Here is a tiny trained network, its code and every weight. The questions are about switching its units off for an input and a target symbol, where a switched-off unit gives its printed mean instead of its output.

import numpy as np


def w(rows, s, z=0):
    codes = np.array(rows[::2]) - 128.0
    scale = np.full(codes.shape[1], s)
    scale[-1] = z or s
    return codes * scale


def f(y):
    return np.maximum(y, 0)


def softmax(a):
    e = np.exp(a - a.max(-1, keepdims=True))
    return e / e.sum(-1, keepdims=True)


def log_softmax(a):
    a = a - a.max(-1, keepdims=True)
    return a - np.log(np.exp(a).sum(-1, keepdims=True))


def net(x, mask):
    ids = ['εζηξσφψω'.index(c) for c in x.split()]
    T = len(ids)
    res = E[ids] + P[:T]
    r = res
    for j in range(3):
        rows = slice(2 * j, 2 * j + 2)
        q, k, v = (r @ M[0][rows].T for M in (Q, K, V))
        z = softmax(np.where(np.tri(T) > 0, q @ k.T / 2**0.5, -1e9)) @ v
        o = O[0][rows]
        res = res + np.where(mask[j], z, o[:, -1]) @ o[:, :-1]
    y = f(res @ A[0][:, :-1].T + A[0][:, -1])
    res = res + np.where(mask[3:27], y, B[0][:, -1]) @ B[0][:, :-1]
    return log_softmax(res[-1] @ U[:, :-1].T + U[:, -1])


Q, K, V, O, A, B = {}, {}, {}, {}, {}, {}
E = w([
[118,133,119],'ε',
[121,48,62],'ζ',
[128,161,6],'η',
[122,165,108],'ξ',
[125,104,141],'σ',
[126,192,108],'φ',
[113,79,138],'ψ',
[129,139,154],'ω',
],0.016)
P = w([
[193,132,114],'0',
[84,116,111],'1',
[136,203,73],'2',
[248,125,122],'3',
[41,115,113],'4',
[134,211,66],'5',
[241,126,118],'6',
[29,122,119],'7',
],0.013)
Q[0] = w([
[213,127,115],'H1',
[89,160,195],'H1',
[231,106,43],'H2',
[82,124,19],'H2',
[93,254,210],'H3',
[148,119,199],'H3',
],0.033)
K[0] = w([
[127,176,200],'H1',
[168,113,100],'H1',
[26,181,221],'H2',
[22,111,84],'H2',
[186,254,60],'H3',
[166,88,83],'H3',
],0.034)
V[0] = w([
[99,119,133],'H1',
[164,109,71],'H1',
[134,105,188],'H2',
[111,227,254],'H2',
[137,134,136],'H3',
[126,103,132],'H3',
],0.017)
O[0] = w([
[113,153,144,126],'H1',
[124,91,42,173],'H1',
[198,114,130,90],'H2',
[173,45,2,4],'H2',
[135,117,106,119],'H3',
[133,141,169,130],'H3',
],0.015,0.013)
A[0] = w([
[86,98,149,101],'N1',
[116,30,179,140],'N2',
[64,109,84,99],'N3',
[224,106,142,99],'N4',
[106,39,123,82],'N5',
[146,150,133,43],'N6',
[151,167,151,95],'N7',
[110,68,185,87],'N8',
[49,141,98,70],'N9',
[170,161,145,15],'N10',
[184,111,118,66],'N11',
[30,82,129,48],'N12',
[104,103,160,190],'N13',
[165,118,78,143],'N14',
[114,4,193,95],'N15',
[230,149,125,121],'N16',
[116,155,140,7],'N17',
[155,66,165,111],'N18',
[131,188,87,172],'N19',
[94,147,147,60],'N20',
[117,168,99,39],'N21',
[117,177,102,77],'N22',
[164,190,87,103],'N23',
[97,150,117,133],'N24',
],0.015,0.012)
B[0] = w([
[152,89,75,198],'N1',
[79,162,58,151],'N2',
[101,158,192,158],'N3',
[174,92,254,153],'N4',
[169,29,118,134],'N5',
[101,146,178,130],'N6',
[129,178,83,203],'N7',
[64,157,177,180],'N8',
[33,108,90,234],'N9',
[49,66,173,132],'N10',
[104,73,216,136],'N11',
[222,171,163,223],'N12',
[139,47,75,253],'N13',
[95,211,117,161],'N14',
[96,219,147,142],'N15',
[45,142,56,161],'N16',
[147,4,68,183],'N17',
[182,82,95,141],'N18',
[171,112,195,202],'N19',
[167,210,150,248],'N20',
[195,112,106,141],'N21',
[67,152,110,175],'N22',
[141,80,89,154],'N23',
[132,110,176,223],'N24',
],0.043,0.013)
U = w([
[160,86,166,133],'ε',
[148,185,94,135],'ζ',
[58,213,171,1],'η',
[153,223,174,235],'ξ',
[88,71,133,185],'σ',
[63,255,123,28],'φ',
[17,128,87,169],'ψ',
[44,131,169,93],'ω',
],0.0076,0.0045)

Each question gives the input, a string of symbols that net reads in full, and the target symbol t.
The units are the heads (2 rows each of Q, K, V and O) and the neurons (one row each of A and B). Each row of codes is followed by its name. A weight is (code - 128) times the scale printed after its matrix; where a second scale follows, it is the last column's (O, A, B and U).
mask holds one flag per unit, heads first, then neurons. A switched-off unit (its flag False) gives its mean, the last column of its rows in O or B, instead of its output. The means were averaged over made-up inputs and are rounded, as every weight is.
A unit's drop is (log p(t) with every unit on - log p(t) with that unit switched off) / (log p(t) with every unit on - log p(t) with every unit switched off).
The circuit of an input: a set's keep is (log p(t) with only the set's units on - log p(t) with every unit switched off) / (log p(t) with every unit on - log p(t) with every unit switched off). Starting from the 12 units with the biggest drops (on a tie, the unit counted first), units are removed one at a time, each time the one whose removal leaves the highest keep (on an exact tie, the one counted first), for as long as the keep stays at least 0.8.
units of the circuit, in order: the units of the circuit, biggest drop first
k most important neurons: the k neurons with the biggest drops, biggest first
which heads matter: for each layer, one digit per head in row order, 1 if its drop is at least 0.15 and else 0, layers parted by /
input η ε σ ζ ω ζ, target φ: which heads matter -> 110
input ψ ξ η η ξ, target ξ: units of the circuit, in order -> (N12, H2)
input ω φ ψ ψ ω ψ ε ψ, target φ: units of the circuit, in order -> (N2, N12, N19, N9)
input σ σ η ψ ε σ η σ, target ξ: 2 most important neurons -> (N12, N20)
input φ ψ σ ξ, target ψ: most important neuron -> (N20)
input σ σ ξ ξ ψ ζ, target ξ: units of the circuit, in order -> (N9, N17, H2)
input ζ ζ ε φ ζ ψ ψ ω, target ζ: 2 most important neurons -> (N20, N12)
input ξ σ ω ψ, target ω: 4 most important neurons -> (N4, N5, N14, N20)
input φ ψ η ψ σ ε, target ε: which heads matter -> 110
input φ ψ ω ξ ζ σ, target ψ: which heads matter -> 010
input σ ω ζ σ ξ, target ζ: which heads matter -> 010
input σ ψ ζ ψ ζ η, target ψ: 4 most important neurons -> (N17, N7, N22, N10)
input σ σ η σ ξ σ, target ω: which heads matter -> 111
input ξ ψ ζ, target ξ: units of the circuit, in order -> (N9, H2)
input ζ ω σ ζ ζ ζ ω, target ω: 3 most important neurons -> (N16, N4, N13)
input σ ω σ, target φ: units of the circuit, in order -> (N14, H2)
input σ σ ψ ξ ζ ε φ ψ, target ζ: 4 most important neurons -> (N20, N12, N17, N13)
input ψ σ σ ε ω, target σ: units of the circuit, in order -> (H2, N7)
input φ ξ ε ψ ε ψ, target σ: which heads matter -> 110
input σ ζ φ η φ σ ψ ψ, target ξ: 3 most important neurons -> (N12, N20, N8)
input η ψ σ ω ε ψ σ, target ψ: units of the circuit, in order -> (N12)
input η ψ σ η ψ ψ ε, target ψ: 2 most important neurons -> (N20, N12)
input ψ ψ ξ φ φ η, target η: which heads matter -> 010
